Below is a small trained network, with its code and all its weights. Each question gives an input and a class and asks what happens when units are switched off, that is, made to give their printed mean instead of their output.

import numpy as np


def w(rows, s, z=0):
    codes = np.array(rows[::2]) - 128.0
    scale = np.full(codes.shape[1], s)
    scale[-1] = z or s
    return codes * scale


def f(y):
    return np.maximum(y, 0)


def log_softmax(a):
    a = a - a.max(-1, keepdims=True)
    return a - np.log(np.exp(a).sum(-1, keepdims=True))


def net(x, mask):
    res = np.array(x, float).reshape(1, 7) / 4 @ E
    y = f(res @ A[0][:, :-1].T + A[0][:, -1])
    res = res + np.where(mask, y, B[0][:, -1]) @ B[0][:, :-1]
    return log_softmax(res[-1] @ U[:, :-1].T + U[:, -1])


A, B = {}, {}
E = w([
[94,144,181,230,194,128],'x0',
[42,253,186,138,97,169],'x1',
[41,63,179,39,176,144],'x2',
[147,216,90,24,251,139],'x3',
[4,128,108,133,68,11],'x4',
[60,158,1,177,119,182],'x5',
[100,51,98,174,179,223],'x6',
],0.005)
A[0] = w([
[222,148,30,253,161,140,134],'neuron 1',
[21,53,125,148,76,19,189],'neuron 2',
[241,88,53,179,193,139,217],'neuron 3',
[152,208,10,185,130,126,195],'neuron 4',
[131,68,30,254,79,200,212],'neuron 5',
[168,178,246,154,47,85,149],'neuron 6',
[81,223,196,115,202,173,186],'neuron 7',
[221,74,104,36,235,99,147],'neuron 8',
[242,107,221,184,69,192,253],'neuron 9',
[180,220,239,153,28,127,178],'neuron 10',
[91,193,213,146,229,199,148],'neuron 11',
[68,171,156,130,101,3,175],'neuron 12',
[27,27,103,189,56,185,243],'neuron 13',
[233,169,227,82,62,146,158],'neuron 14',
[93,203,176,100,230,196,143],'neuron 15',
[49,228,12,115,63,102,235],'neuron 16',
[36,182,195,179,208,222,172],'neuron 17',
[54,116,165,180,129,2,89],'neuron 18',
[19,176,104,100,223,206,219],'neuron 19',
[145,239,123,50,47,160,163],'neuron 20',
[223,36,43,45,230,113,152],'neuron 21',
[166,171,83,145,248,182,214],'neuron 22',
[244,65,196,43,147,106,243],'neuron 23',
[104,142,200,163,106,11,193],'neuron 24',
[2,142,84,115,89,44,216],'neuron 25',
],0.0052,0.0036)
B[0] = w([
[245,157,13,134,35,230,198],'neuron 1',
[10,103,224,98,6,64,244],'neuron 2',
[235,23,108,75,82,227,221],'neuron 3',
[204,229,10,66,48,192,214],'neuron 4',
[150,66,52,181,8,212,237],'neuron 5',
[200,206,200,239,176,19,206],'neuron 6',
[58,241,115,181,220,145,218],'neuron 7',
[194,43,218,4,214,143,217],'neuron 8',
[246,83,125,234,173,116,236],'neuron 9',
[197,215,144,225,189,13,219],'neuron 10',
[47,205,154,198,244,219,206],'neuron 11',
[41,196,201,116,38,8,224],'neuron 12',
[41,38,145,206,28,196,253],'neuron 13',
[247,157,169,196,242,33,201],'neuron 14',
[63,234,89,132,243,214,204],'neuron 15',
[134,242,26,19,49,72,251],'neuron 16',
[12,166,169,219,188,226,223],'neuron 17',
[10,210,232,195,1,22,193],'neuron 18',
[14,221,89,102,182,209,236],'neuron 19',
[177,213,112,61,197,9,200],'neuron 20',
[144,12,204,3,154,183,223],'neuron 21',
[145,181,65,87,206,242,222],'neuron 22',
[239,27,237,89,246,58,248],'neuron 23',
[79,195,226,215,61,16,226],'neuron 24',
[8,195,140,61,32,84,245],'neuron 25',
],0.0051,0.0055)
U = w([
[155,23,154,237,69,184,148],'0',
[159,215,56,27,113,51,162],'1',
[40,153,210,160,41,20,113],'2',
[54,210,114,185,251,230,71],'3',
[224,129,7,133,60,220,36],'4',
[245,137,209,232,224,33,6],'5',
[27,68,146,117,71,181,146],'6',
[190,6,206,2,218,155,222],'7',
],0.0054,0.002)

Each question gives the input, the list of numbers given to net, and the class t.
The units are the neurons (one row each of A and B). Each row of codes is followed by its name. A weight is (code - 128) times the scale printed after its matrix; where a second scale follows, it is the last column's (A, B and U).
mask holds one flag per neuron, in row order. A switched-off neuron (its flag False) gives its mean, the last column of its row in B, instead of its output. The means were averaged over made-up inputs and are rounded, as every weight is.
A unit's drop is (log p(t) with every unit on - log p(t) with that unit switched off) / (log p(t) with every unit on - log p(t) with every unit switched off).
The circuit of an input: a set's keep is (log p(t) with only the set's units on - log p(t) with every unit switched off) / (log p(t) with every unit on - log p(t) with every unit switched off). Starting from the 12 units with the biggest drops (on a tie, the unit counted first), units are removed one at a time, each time the one whose removal leaves the highest keep (on an exact tie, the one counted first), for as long as the keep stays at least 0.8.
circuit, biggest first: the units of the circuit, biggest drop first
unit that matters most: the unit with the biggest drop
k most important neurons: the k neurons with the biggest drops, biggest first
drop of u: that unit's drop, to one decimal
input [-3,8,8,4,-1,-8,-1], class 3: circuit, biggest first : (neuron 15; neuron 11)
input [-4,2,-8,-8,-1,4,-6], class 4: circuit, biggest first : (neuron 1; neuron 4)
input [-8,-3,-3,-8,-7,-6,3], class 5: circuit, biggest first : (neuron 14)
input [-1,-6,-5,-3,-2,-4,0], class 7: circuit, biggest first : (neuron 3; neuron 21; neuron 23)
input [-5,3,-7,-4,5,4,3], class 4: circuit, biggest first : (neuron 5; neuron 4)
input [-7,-6,1,5,2,6,8], class 7: 2 most important neurons : (neuron 21; neuron 8)
input [2,-4,0,6,-2,3,-8], class 7: 2 most important neurons : (neuron 8; neuron 21)
input [1,6,-5,-2,-7,5,1], class 4: 3 most important neurons : (neuron 1; neuron 5; neuron 4)
input [-1,-4,-4,7,-4,3,5], class 4: 2 most important neurons : (neuron 1; neuron 4)
input [-5,6,-3,8,8,6,6], class 1: 2 most important neurons : (neuron 16; neuron 4)
input [2,-8,0,-1,-6,5,3], class 4: 2 most important neurons : (neuron 1; neuron 5)
input [6,-2,-6,8,-2,6,4], class 4: drop of neuron 11 : -0.1
input [-4,0,-5,3,5,-8,-6], class 5: drop of neuron 23 : 0.2
input [7,-6,0,-5,-3,-4,3], class 0: unit that matters most : neuron 5
input [6,-4,-4,5,4,-5,1], class 7: drop of neuron 10 : 0.2
